Here is a tiny trained network, its code and every weight. The questions are about switching its units off for an input and a target symbol, where a switched-off unit gives its printed mean instead of its output.

import numpy as np


def w(rows, s, z=0):
    codes = np.array(rows[::2]) - 128.0
    scale = np.full(codes.shape[1], s)
    scale[-1] = z or s
    return codes * scale


def f(y):
    return y / 2 * (1 + np.tanh(0.7978845608 * (y + 0.044715 * y**3)))


def softmax(a):
    e = np.exp(a - a.max(-1, keepdims=True))
    return e / e.sum(-1, keepdims=True)


def log_softmax(a):
    a = a - a.max(-1, keepdims=True)
    return a - np.log(np.exp(a).sum(-1, keepdims=True))


def net(x, mask):
    ids = ['βδζθξψ'.index(c) for c in x.split()]
    T = len(ids)
    res = E[ids] + P[:T]
    q, k, v = (res @ M[0].T for M in (Q, K, V))
    z = softmax(np.where(np.tri(T) > 0, q @ k.T / 4**0.5, -1e9)) @ v
    res = res + np.where(mask[0], z, O[0][:, -1]) @ O[0][:, :-1]
    y = f(res @ A[0][:, :-1].T + A[0][:, -1])
    res = res + np.where(mask[1:25], y, B[0][:, -1]) @ B[0][:, :-1]
    return log_softmax(res[-1] @ U[:, :-1].T + U[:, -1])


Q, K, V, O, A, B = {}, {}, {}, {}, {}, {}
E = w([
[95,191,32,155],'β',
[155,91,72,118],'δ',
[76,115,81,107],'ζ',
[113,119,9,137],'θ',
[93,45,176,66],'ξ',
[212,2,129,83],'ψ',
],0.007)
P = w([
[131,147,109,107],'0',
[230,227,170,61],'1',
[78,106,99,162],'2',
[198,140,244,205],'3',
[68,86,64,113],'4',
[66,68,123,194],'5',
[109,79,23,40],'6',
],0.011)
Q[0] = w([
[149,134,166,234],'head 0',
[85,149,94,1],'head 0',
[60,75,198,250],'head 0',
[68,35,38,139],'head 0',
],0.016)
K[0] = w([
[148,219,199,122],'head 0',
[94,22,38,154],'head 0',
[249,197,214,210],'head 0',
[142,33,224,193],'head 0',
],0.015)
V[0] = w([
[200,8,72,99],'head 0',
[200,124,87,207],'head 0',
[126,63,236,79],'head 0',
[188,111,110,183],'head 0',
],0.015)
O[0] = w([
[80,136,197,251,254],'head 0',
[194,133,83,171,136],'head 0',
[77,223,193,85,143],'head 0',
[172,147,103,158,141],'head 0',
],0.015,0.006)
A[0] = w([
[152,114,165,120,66],'neuron 0',
[75,9,42,81,35],'neuron 1',
[188,160,120,55,32],'neuron 2',
[68,134,176,106,31],'neuron 3',
[113,75,80,48,42],'neuron 4',
[115,116,101,101,177],'neuron 5',
[189,220,182,99,6],'neuron 6',
[123,142,147,111,200],'neuron 7',
[218,170,136,45,97],'neuron 8',
[139,135,137,130,43],'neuron 9',
[66,110,162,120,147],'neuron 10',
[80,116,104,120,82],'neuron 11',
[125,196,194,130,3],'neuron 12',
[184,101,153,157,74],'neuron 13',
[117,94,126,137,139],'neuron 14',
[144,80,83,150,75],'neuron 15',
[99,75,151,87,34],'neuron 16',
[129,159,117,95,136],'neuron 17',
[147,189,145,146,133],'neuron 18',
[156,118,151,98,153],'neuron 19',
[86,53,105,98,216],'neuron 20',
[199,193,147,111,167],'neuron 21',
[154,123,130,129,136],'neuron 22',
[98,128,103,96,137],'neuron 23',
],0.012,0.0058)
B[0] = w([
[120,133,136,160,119],'neuron 0',
[64,107,252,84,205],'neuron 1',
[44,107,144,122,133],'neuron 2',
[86,139,124,174,231],'neuron 3',
[215,102,159,227,140],'neuron 4',
[156,130,78,117,141],'neuron 5',
[199,36,115,113,168],'neuron 6',
[123,178,133,109,172],'neuron 7',
[65,170,66,108,149],'neuron 8',
[105,91,144,142,110],'neuron 9',
[169,168,135,82,254],'neuron 10',
[131,77,140,140,142],'neuron 11',
[155,60,92,129,224],'neuron 12',
[99,161,112,144,179],'neuron 13',
[149,132,108,99,166],'neuron 14',
[112,117,97,195,210],'neuron 15',
[97,116,98,139,135],'neuron 16',
[114,130,140,72,133],'neuron 17',
[111,136,166,148,185],'neuron 18',
[150,135,123,114,131],'neuron 19',
[159,124,58,93,208],'neuron 20',
[88,124,187,105,167],'neuron 21',
[134,145,125,152,138],'neuron 22',
[124,97,86,123,136],'neuron 23',
],0.024,0.008)
U = w([
[204,77,114,133,3],'β',
[205,101,2,148,109],'δ',
[183,80,89,52,175],'ζ',
[54,69,76,116,27],'θ',
[134,161,37,46,252],'ξ',
[136,191,175,135,158],'ψ',
],0.0044,0.0037)

Each question gives the input, a string of symbols that net reads in full, and the target symbol t.
The units are the heads (4 rows each of Q, K, V and O) and the neurons (one row each of A and B). Each row of codes is followed by its name. A weight is (code - 128) times the scale printed after its matrix; where a second scale follows, it is the last column's (O, A, B and U).
mask holds one flag per unit, heads first, then neurons. A switched-off unit (its flag False) gives its mean, the last column of its rows in O or B, instead of its output. The means were averaged over made-up inputs and are rounded, as every weight is.
A unit's drop is (log p(t) with every unit on - log p(t) with that unit switched off) / (log p(t) with every unit on - log p(t) with every unit switched off).
The circuit of an input: a set's keep is (log p(t) with only the set's units on - log p(t) with every unit switched off) / (log p(t) with every unit on - log p(t) with every unit switched off). Starting from the 12 units with the biggest drops (on a tie, the unit counted first), units are removed one at a time, each time the one whose removal leaves the highest keep (on an exact tie, the one counted first), for as long as the keep stays at least 0.8.
units of the circuit, in order: the units of the circuit, biggest drop first
unit that matters most: the unit with the biggest drop
k most important neurons: the k neurons with the biggest drops, biggest first
drop when u is switched off: that unit's drop, to one decimal
input ζ δ ψ δ θ, target ψ: units of the circuit, in order => (head 0; neuron 20)
input ψ δ ξ δ β δ, target ψ: units of the circuit, in order => (head 0; neuron 12; neuron 20)
input δ ζ δ ζ ξ, target ξ: 2 most important neurons => (neuron 10; neuron 20)
input ψ θ δ θ ψ δ β, target ψ: unit that matters most => head 0
input ζ ξ ζ θ, target ζ: units of the circuit, in order => (head 0; neuron 6)
input β δ ζ θ δ β, target δ: 2 most important neurons => (neuron 1; neuron 15)
input θ β δ ξ, target θ: units of the circuit, in order => (neuron 1; head 0; neuron 2)
input ξ β β β θ δ δ, target θ: units of the circuit, in order => (head 0; neuron 1)
input ψ ζ ψ ξ θ ξ, target ζ: units of the circuit, in order => (neuron 6; head 0)
input θ ζ δ ψ θ ζ, target β: units of the circuit, in order => (neuron 12; head 0; neuron 6; neuron 18)
input ξ ψ θ ζ, target β: units of the circuit, in order => (head 0; neuron 12; neuron 6; neuron 18)
input ζ ξ θ θ β ζ, target δ: units of the circuit, in order => (head 0; neuron 1)
input ψ δ δ ψ ξ β, target β: 2 most important neurons => (neuron 12; neuron 6)
input δ β δ δ θ ζ, target ψ: most important neuron => (neuron 12)
input ψ δ θ θ ξ θ, target δ: 2 most important neurons => (neuron 15; neuron 1)
input δ β δ ψ, target θ: 3 most important neurons => (neuron 1; neuron 8; neuron 2)
input δ δ β β θ θ ζ, target θ: 3 most important neurons => (neuron 1; neuron 15; neuron 10)
input δ ζ ψ β, target ξ: units of the circuit, in order => (head 0; neuron 8)
input ξ δ ζ ψ θ, target ψ: 2 most important neurons => (neuron 18; neuron 20)
input ψ ζ ζ ζ β β, target ξ: most important neuron => (neuron 1)
input θ ξ ζ β θ β δ, target θ: 3 most important neurons => (neuron 1; neuron 15; neuron 10)
input δ ξ ξ ζ, target ζ: 3 most important neurons => (neuron 6; neuron 12; neuron 10)
input β δ β δ ζ ξ, target ψ: 3 most important neurons => (neuron 12; neuron 20; neuron 6)
input δ ξ ξ δ ψ ψ, target ψ: 2 most important neurons => (neuron 12; neuron 20)
input θ ψ δ ξ, target β: drop when neuron 22 is switched off => 0.0
input δ ζ ψ ξ ψ ψ, target ζ: drop when neuron 15 is switched off => 0.1
input δ β ξ, target ξ: drop when neuron 10 is switched off => 0.2
input δ ζ ψ δ δ β, target ψ: drop when head 0 is switched off => 0.8
